Below are the code and all the weights of a small trained network. Each question names an input and a class and asks about switching units off, where a switched-off unit gives its printed mean instead of its output.

import numpy as np


def w(rows, s, z=0):
    codes = np.array(rows[::2]) - 128.0
    scale = np.full(codes.shape[1], s)
    scale[-1] = z or s
    return codes * scale


def f(y):
    return np.maximum(y, 0)


def log_softmax(a):
    a = a - a.max(-1, keepdims=True)
    return a - np.log(np.exp(a).sum(-1, keepdims=True))


def net(x, mask):
    res = np.array(x, float).reshape(1, 8) / 4 @ E
    y = f(res @ A[0][:, :-1].T + A[0][:, -1])
    res = res + np.where(mask, y, B[0][:, -1]) @ B[0][:, :-1]
    return log_softmax(res[-1] @ U[:, :-1].T + U[:, -1])


A, B = {}, {}
E = w([
[81,89,130,74,3],'x0',
[134,111,58,168,60],'x1',
[2,132,71,69,148],'x2',
[158,7,143,154,157],'x3',
[136,107,85,194,106],'x4',
[60,75,106,80,193],'x5',
[47,106,194,187,127],'x6',
[138,169,131,184,144],'x7',
],0.0087)
A[0] = w([
[88,177,148,168,182,113],'neuron 0',
[141,117,197,111,103,137],'neuron 1',
[157,69,199,146,61,254],'neuron 2',
[207,149,100,100,185,202],'neuron 3',
[107,123,82,70,152,132],'neuron 4',
[121,95,186,180,147,165],'neuron 5',
[101,123,106,105,151,119],'neuron 6',
[109,195,123,67,117,128],'neuron 7',
[105,217,154,111,93,139],'neuron 8',
[106,124,130,77,140,96],'neuron 9',
[93,80,101,78,179,132],'neuron 10',
[146,183,44,70,101,145],'neuron 11',
[88,91,79,165,60,128],'neuron 12',
[155,70,161,91,82,140],'neuron 13',
[208,157,127,149,222,78],'neuron 14',
[165,115,80,150,160,111],'neuron 15',
[89,162,233,198,189,110],'neuron 16',
[157,64,118,8,137,108],'neuron 17',
[180,108,74,149,149,157],'neuron 18',
[66,60,129,27,125,69],'neuron 19',
],0.012,0.0045)
B[0] = w([
[206,196,171,238,200,205],'neuron 0',
[173,76,168,85,138,178],'neuron 1',
[189,38,107,88,100,254],'neuron 2',
[190,137,8,77,82,233],'neuron 3',
[20,146,140,92,100,193],'neuron 4',
[248,137,135,149,81,210],'neuron 5',
[88,126,117,162,166,170],'neuron 6',
[96,217,178,104,106,211],'neuron 7',
[200,236,176,92,44,226],'neuron 8',
[109,130,146,83,176,168],'neuron 9',
[41,126,69,121,178,212],'neuron 10',
[81,195,128,122,96,228],'neuron 11',
[57,36,90,219,3,218],'neuron 12',
[108,68,99,60,104,193],'neuron 13',
[149,119,78,162,157,240],'neuron 14',
[129,150,62,115,142,178],'neuron 15',
[193,81,142,231,193,244],'neuron 16',
[106,100,116,91,167,209],'neuron 17',
[135,125,65,129,132,198],'neuron 18',
[78,86,171,85,145,231],'neuron 19',
],0.0071,0.0095)
U = w([
[148,233,163,105,79,111],'0',
[115,61,99,185,48,61],'1',
[197,84,83,109,108,255],'2',
[245,86,155,59,161,75],'3',
[194,132,149,215,241,131],'4',
[60,109,139,102,185,114],'5',
[109,143,91,201,73,115],'6',
[153,145,33,129,139,183],'7',
],0.011,0.004)

Each question gives the input, the list of numbers given to net, and the class t.
The units are the neurons (one row each of A and B). Each row of codes is followed by its name. A weight is (code - 128) times the scale printed after its matrix; where a second scale follows, it is the last column's (A, B and U).
mask holds one flag per neuron, in row order. A switched-off neuron (its flag False) gives its mean, the last column of its row in B, instead of its output. The means were averaged over made-up inputs and are rounded, as every weight is.
A unit's drop is (log p(t) with every unit on - log p(t) with that unit switched off) / (log p(t) with every unit on - log p(t) with every unit switched off).
The circuit of an input: a set's keep is (log p(t) with only the set's units on - log p(t) with every unit switched off) / (log p(t) with every unit on - log p(t) with every unit switched off). Starting from the 12 units with the biggest drops (on a tie, the unit counted first), units are removed one at a time, each time the one whose removal leaves the highest keep (on an exact tie, the one counted first), for as long as the keep stays at least 0.8.
units of the circuit, in order: the units of the circuit, biggest drop first
most important unit: the unit with the biggest drop
top k neurons: the k neurons with the biggest drops, biggest first
drop of u: that unit's drop, to one decimal
input [-5,7,-5,-8,-8,8,-4,1], class 0: most important unit	neuron 7
input [4,2,-2,-3,3,-5,-8,-4], class 0: top 2 neurons	neuron 11; neuron 16
input [-4,0,7,4,-4,-2,6,-3], class 4: top 2 neurons	neuron 16; neuron 0
input [2,2,7,-6,-6,1,-7,-7], class 0: top 4 neurons	neuron 7; neuron 8; neuron 11; neuron 16
input [7,8,2,-4,-5,-2,-3,-6], class 0: top 4 neurons	neuron 7; neuron 11; neuron 8; neuron 16
input [-5,3,-4,7,6,4,-4,-2], class 7: units of the circuit, in order	neuron 15; neuron 18
input [4,3,-5,7,-3,-7,5,-1], class 3: units of the circuit, in order	neuron 2; neuron 1
input [3,0,-5,0,-1,-4,5,-7], class 3: top 2 neurons	neuron 1; neuron 2
input [-4,-3,3,7,2,5,4,-1], class 4: top 2 neurons	neuron 16; neuron 5
input [8,-4,-3,0,2,-8,-2,4], class 3: top 2 neurons	neuron 2; neuron 1
input [-1,4,3,-2,-5,4,-7,7], class 0: drop of neuron 4	0.1
input [-3,-7,7,1,-2,-2,-3,3], class 4: drop of neuron 5	-0.2
input [-6,7,-8,8,3,-6,0,3], class 2: drop of neuron 2	0.1
input [8,0,-3,-7,5,-3,-3,7], class 0: units of the circuit, in order	neuron 8
